Below is a small trained network, with its code and all its weights. Each question gives an input and a class and asks what happens when units are switched off, that is, made to give their printed mean instead of their output.

import numpy as np


def w(rows, s, z=0):
    codes = np.array(rows[::2]) - 128.0
    scale = np.full(codes.shape[1], s)
    scale[-1] = z or s
    return codes * scale


def norm(h):
    return h / np.sqrt((h * h).mean(-1, keepdims=True) + 1e-5)


def f(y):
    return y / 2 * (1 + np.tanh(0.7978845608 * (y + 0.044715 * y**3)))


def log_softmax(a):
    a = a - a.max(-1, keepdims=True)
    return a - np.log(np.exp(a).sum(-1, keepdims=True))


def net(x, mask):
    res = np.array(x, float).reshape(1, 2) / 4 @ E
    u = 0
    for l in range(2):
        y = f(norm(res) @ A[l][:, :-1].T + A[l][:, -1])
        res = res + np.where(mask[u : u + 12], y, B[l][:, -1]) @ B[l][:, :-1]
        u += 12
    return log_softmax(norm(res)[-1] @ U[:, :-1].T + U[:, -1])


A, B = {}, {}
E = w([
[25,148,3,125,192,150],'x0',
[44,127,224,52,116,162],'x1',
],0.0061)
A[0] = w([
[179,118,89,127,216,102,17],'0.n0',
[111,81,185,100,43,208,7],'0.n1',
[130,51,112,85,139,79,123],'0.n2',
[160,186,121,162,83,134,101],'0.n3',
[160,103,25,210,10,66,124],'0.n4',
[140,141,177,170,225,146,138],'0.n5',
[107,74,154,26,104,158,57],'0.n6',
[240,147,253,140,100,97,184],'0.n7',
[44,73,162,44,126,179,212],'0.n8',
[38,245,70,158,158,72,70],'0.n9',
[75,195,35,101,169,134,171],'0.n10',
[157,249,96,251,150,115,99],'0.n11',
],0.0037,0.002)
B[0] = w([
[160,166,135,65,128,166,118],'0.n0',
[116,171,71,171,113,144,139],'0.n1',
[130,132,124,120,121,128,126],'0.n2',
[89,107,119,126,96,160,127],'0.n3',
[120,147,135,125,110,253,184],'0.n4',
[116,110,118,129,107,123,131],'0.n5',
[134,174,90,186,104,186,144],'0.n6',
[46,141,108,216,166,96,255],'0.n7',
[203,102,112,163,123,203,226],'0.n8',
[162,89,194,144,147,63,168],'0.n9',
[161,7,215,149,129,69,207],'0.n10',
[141,63,129,121,100,191,158],'0.n11',
],0.0052,0.0034)
A[1] = w([
[255,84,196,65,150,115,94],'1.n0',
[15,124,196,139,126,128,163],'1.n1',
[95,81,66,120,174,198,133],'1.n2',
[169,117,108,148,155,56,82],'1.n3',
[56,129,72,94,203,73,39],'1.n4',
[76,142,91,84,227,51,2],'1.n5',
[61,199,160,6,107,173,37],'1.n6',
[35,250,160,65,181,66,57],'1.n7',
[166,71,197,7,121,135,171],'1.n8',
[191,162,50,138,127,82,150],'1.n9',
[80,199,112,184,135,208,53],'1.n10',
[216,158,223,162,60,55,70],'1.n11',
],0.0082,0.003)
B[1] = w([
[31,121,58,173,141,138,155],'1.n0',
[200,120,91,129,113,158,255],'1.n1',
[98,168,183,111,105,70,228],'1.n2',
[101,142,145,134,88,169,152],'1.n3',
[107,167,254,123,81,47,168],'1.n4',
[129,183,207,75,111,37,155],'1.n5',
[251,134,56,108,141,218,179],'1.n6',
[104,71,85,211,128,124,139],'1.n7',
[122,106,42,180,125,111,182],'1.n8',
[177,95,119,70,109,240,170],'1.n9',
[61,75,87,143,115,98,167],'1.n10',
[70,149,148,48,157,56,229],'1.n11',
],0.0073,0.0056)
U = w([
[114,148,201,72,118,19,232],'0',
[243,99,76,94,103,253,223],'1',
[22,55,61,213,100,114,141],'2',
[139,154,135,149,183,163,16],'3',
[135,146,139,152,172,165,2],'4',
[138,141,130,148,176,157,8],'5',
[133,156,135,147,176,166,25],'6',
],0.018,0.0057)

Each question gives the input, the list of numbers given to net, and the class t.
The units are the neurons (one row each of A and B). Each row of codes is followed by its name. A weight is (code - 128) times the scale printed after its matrix; where a second scale follows, it is the last column's (A, B and U).
mask holds one flag per neuron, layer by layer. A switched-off neuron (its flag False) gives its mean, the last column of its row in B, instead of its output. The means were averaged over made-up inputs and are rounded, as every weight is.
A unit's drop is (log p(t) with every unit on - log p(t) with that unit switched off) / (log p(t) with every unit on - log p(t) with every unit switched off).
The circuit of an input: a set's keep is (log p(t) with only the set's units on - log p(t) with every unit switched off) / (log p(t) with every unit on - log p(t) with every unit switched off). Starting from the 12 units with the biggest drops (on a tie, the unit counted first), units are removed one at a time, each time the one whose removal leaves the highest keep (on an exact tie, the one counted first), for as long as the keep stays at least 0.8.
units of the circuit, in order: the units of the circuit, biggest drop first
most important unit: the unit with the biggest drop
top k neurons: the k neurons with the biggest drops, biggest first
top k neurons in layer l: the k neurons of layer l with the biggest drops, biggest first
drop when u is switched off: that unit's drop, to one decimal
input [-5,6], class 1: units of the circuit, in order => (0.n10 1.n6)
input [-2,-1], class 2: units of the circuit, in order => (0.n7)
input [0,3], class 2: units of the circuit, in order => (1.n10 0.n6)
input [-3,0], class 2: top 2 neurons in layer 0 => (0.n7 0.n10)
input [-2,-3], class 2: top 3 neurons in layer 0 => (0.n4 0.n7 0.n8)
input [-1,-2], class 2: top 2 neurons => (1.n10 0.n4)
input [-7,8], class 1: top 4 neurons => (0.n10 1.n6 1.n1 0.n9)
input [-8,-8], class 0: top 4 neurons in layer 1 => (1.n11 1.n1 1.n6 1.n8)
input [5,-5], class 0: top 2 neurons => (0.n8 1.n2)
input [-3,-1], class 2: top 2 neurons => (0.n10 0.n7)
input [-6,7], class 1: top 2 neurons => (0.n10 1.n1)
input [-3,4], class 1: top 3 neurons => (1.n1 0.n10 0.n9)
input [-3,-3], class 2: top 4 neurons in layer 1 => (1.n1 1.n6 1.n2 1.n4)
input [1,2], class 2: most important unit => 0.n8
input [-1,3], class 2: top 2 neurons => (1.n10 0.n6)
input [3,4], class 1: drop when 0.n7 is switched off => 1.9
input [8,4], class 0: drop when 1.n9 is switched off => 0.0
input [-2,2], class 2: drop when 0.n7 is switched off => 0.3
